[[ -4  30  36 -10]
 [ -7  18  32  33]
 [  0 -21  36 -26]]
->
[-4 18 36]

[[-47  47]
 [-39  36]]
->
[-47  36]

[[-15  35]
 [-35  45]]
->
[-15  45]

[[-44  -6  -1   7]
 [-25  14   0  -8]
 [ 26 -43   2   1]
 [-43 -16 -13  -1]]
->
[-44  14   2  -1]

[[-16  20  15  27 -19]
 [-30 -13 -15   0 -21]
 [-15 -24 -35  -6 -24]
 [ 12 -15 -37 -24  27]
 [-29  24  28  21 -21]]
->
[-16 -13 -35 -24 -21]

[[ 15   5   2  18 -38]
 [-18   8  13   6  20]]
->
[15  8]

[[-41   3  47  -1   2]
 [ 23   4  48  -2   4]]
->
[-41   4]

[[-30 -43]
 [-37   8]]
->
[-30   8]
---
[[-14   7]
 [ 41   0]]
->
[[  7 -14]
 [  0  41]]

[[ 29  44   6  -7 -32 -25  28  -3]
 [ -2   8  27 -27 -24 -24  32  25]
 [ -1 -17 -26  29  31  28 -44 -24]
 [-14 -32  -6  12  29  20 -32  -2]
 [ -9 -15 -19  17  20  19 -26 -17]
 [  8  24  22 -25 -33 -25  47  21]
 [ -6   3  17 -18 -14 -11  28  20]
 [  7  -1 -22  21  15  19 -20 -20]]
->
[[ 44   6  -7 -32 -25  28  -3  29]
 [  8  27 -27 -24 -24  32  25  -2]
 [-17 -26  29  31  28 -44 -24  -1]
 [-32  -6  12  29  20 -32  -2 -14]
 [-15 -19  17  20  19 -26 -17  -9]
 [ 24  22 -25 -33 -25  47  21   8]
 [  3  17 -18 -14 -11  28  20  -6]
 [ -1 -22  21  15  19 -20 -20   7]]

[[ 26 -31  -4]
 [-25   1  24]
 [-25  25 -23]
 [ -8 -44  33]
 [-28  29 -30]
 [  4 -16  19]
 [  5  20 -28]
 [-46  26  26]
 [ 23 -17   3]
 [ 20  -1 -18]
 [-12  23 -28]
 [-23 -25  46]]
->
[[-31  -4  26]
 [  1  24 -25]
 [ 25 -23 -25]
 [-44  33  -8]
 [ 29 -30 -28]
 [-16  19   4]
 [ 20 -28   5]
 [ 26  26 -46]
 [-17   3  23]
 [ -1 -18  20]
 [ 23 -28 -12]
 [-25  46 -23]]

[[-43  -5]
 [-47  -7]]
->
[[ -5 -43]
 [ -7 -47]]

[[-15  14  -1   2  -1   3]
 [-39 -24 -33  -6 -32 -23]
 [-26 -24 -33  15 -32 -21]
 [ 15 -24 -15   5 -14  -1]
 [-23  20   7 -17   7   1]
 [ -3  24  20 -26  21  12]
 [-12  11  14 -24  14  -7]]
->
[[ 14  -1   2  -1   3 -15]
 [-24 -33  -6 -32 -23 -39]
 [-24 -33  15 -32 -21 -26]
 [-24 -15   5 -14  -1  15]
 [ 20   7 -17   7   1 -23]
 [ 24  20 -26  21  12  -3]
 [ 11  14 -24  14  -7 -12]]

[[-29   3  50  30   0   1 -18  -8  20 -15]
 [  9  38  13  -8 -33  42  25  39 -29 -30]
 [  0 -21   1  13  29 -22 -22 -10  35  35]]
->
[[  3  50  30   0   1 -18  -8  20 -15 -29]
 [ 38  13  -8 -33  42  25  39 -29 -30   9]
 [-21   1  13  29 -22 -22 -10  35  35   0]]
---
[[ 47  45  -5]
 [ -6  13  -6]
 [  5 -28 -20]
 [ -7   1  39]
 [ 12  17 -14]]
->
[[ 13  -6]
 [-28 -20]]

[[  0 -28 -21]
 [ 19  20  22]
 [  7  14   6]
 [-43  40  -2]]
->
[[20 22]
 [14  6]]

[[ -1   5 -38]
 [  8  15  43]
 [ 13 -39   7]]
->
[[ 15  43]
 [-39   7]]

[[ 12   4 -25   4 -18]
 [ 15  -7 -33  -7   1]
 [ 16  18 -23  18  -7]
 [-17  -9  38 -11  14]
 [-26   0  28   4 -32]]
->
[[ -7 -33]
 [ 18 -23]]

[[ 25   3 -30  22]
 [ 51   9  -1  47]
 [ 21 -19  21  25]
 [-31  22 -29 -43]]
->
[[  9  -1]
 [-19  21]]

[[-25  -1  -6]
 [-25   5  31]
 [ 17   7 -17]
 [-34 -25  23]
 [ 47  37 -29]]
->
[[  5  31]
 [  7 -17]]

[[ 51  18   5  -9  24]
 [-15 -20  11   8  13]
 [  3  -4  -9   1  -3]]
->
[[-20  11]
 [ -4  -9]]
---
[[ -2 -34  -2   0]
 [  7  38  -1   0]
 [ -1  42  -3   1]
 [ -3 -31  -2   0]
 [ 24   1  26  -1]
 [-17 -11  17   0]
 [  3 -13 -14   1]
 [-18 -13  -3   0]
 [ -4  43  -7   0]
 [ -4 -33  -2   1]]
->
[[ -4 -33  -2   1]
 [ -4  43  -7   0]
 [-18 -13  -3   0]
 [  3 -13 -14   1]
 [-17 -11  17   0]
 [ 24   1  26  -1]
 [ -3 -31  -2   0]
 [ -1  42  -3   1]
 [  7  38  -1   0]
 [ -2 -34  -2   0]]

[[  3 -33 -40  28 -11  20   1 -19  -6  13  44  -5  10]
 [ 21 -25 -42   2  21  16 -14   3 -18  -3  37  23  26]
 [-19 -39 -35  -1 -22  13   7   8 -15  31  25  27   0]]
->
[[-19 -39 -35  -1 -22  13   7   8 -15  31  25  27   0]
 [ 21 -25 -42   2  21  16 -14   3 -18  -3  37  23  26]
 [  3 -33 -40  28 -11  20   1 -19  -6  13  44  -5  10]]

[[ 19  -5]
 [ -7  35]
 [ -3  -8]
 [-13   1]
 [-11   6]
 [ -4  37]
 [  3 -13]
 [ 23  -1]
 [-15  -2]]
->
[[-15  -2]
 [ 23  -1]
 [  3 -13]
 [ -4  37]
 [-11   6]
 [-13   1]
 [ -3  -8]
 [ -7  35]
 [ 19  -5]]

[[-20  -2  10  27  -3 -16  20   1  15  47  15 -12  15]
 [-22  -1   7  22  -1 -10  11  -4  22  46  14 -16  21]]
->
[[-22  -1   7  22  -1 -10  11  -4  22  46  14 -16  21]
 [-20  -2  10  27  -3 -16  20   1  15  47  15 -12  15]]

[[ 15 -21  13  -6]
 [ 44  18  45 -13]
 [-37  17 -42 -33]
 [-14  22 -20 -45]
 [ 14  -3  35  20]
 [ -7 -14 -22  32]]
->
[[ -7 -14 -22  32]
 [ 14  -3  35  20]
 [-14  22 -20 -45]
 [-37  17 -42 -33]
 [ 44  18  45 -13]
 [ 15 -21  13  -6]]

[[ 35  14  -6 -13 -15  -5 -22 -22]
 [-36  -5   3   6  13   0  17  20]
 [  8 -24  14  17  -1  15  17   9]
 [-37   3  -9   1  17  -5   7   8]
 [-12  14 -16  -9   7 -10 -11 -10]
 [ 10 -18  19  12  -6  12  15  14]
 [-21 -10 -11  11  16   4   8  -2]
 [ 25   7   5  -8 -14  -2 -11  -7]
 [-36  16 -18  -8  16 -13  -4   0]
 [-34  15 -17  -8  15 -12  -4  -1]
 [ 22 -28  13  20  -5  19  13   1]]
->
[[ 22 -28  13  20  -5  19  13   1]
 [-34  15 -17  -8  15 -12  -4  -1]
 [-36  16 -18  -8  16 -13  -4   0]
 [ 25   7   5  -8 -14  -2 -11  -7]
 [-21 -10 -11  11  16   4   8  -2]
 [ 10 -18  19  12  -6  12  15  14]
 [-12  14 -16  -9   7 -10 -11 -10]
 [-37   3  -9   1  17  -5   7   8]
 [  8 -24  14  17  -1  15  17   9]
 [-36  -5   3   6  13   0  17  20]
 [ 35  14  -6 -13 -15  -5 -22 -22]]

[[ -9 -13 -15   4   9]
 [-17  -4   9   8 -14]
 [ 30  18  22   1  14]
 [-10   3  15   1  28]
 [  7 -13  12   4   3]
 [ -8 -16  -3   4  26]
 [  4 -18 -10 -41   5]]
->
[[  4 -18 -10 -41   5]
 [ -8 -16  -3   4  26]
 [  7 -13  12   4   3]
 [-10   3  15   1  28]
 [ 30  18  22   1  14]
 [-17  -4   9   8 -14]
 [ -9 -13 -15   4   9]]
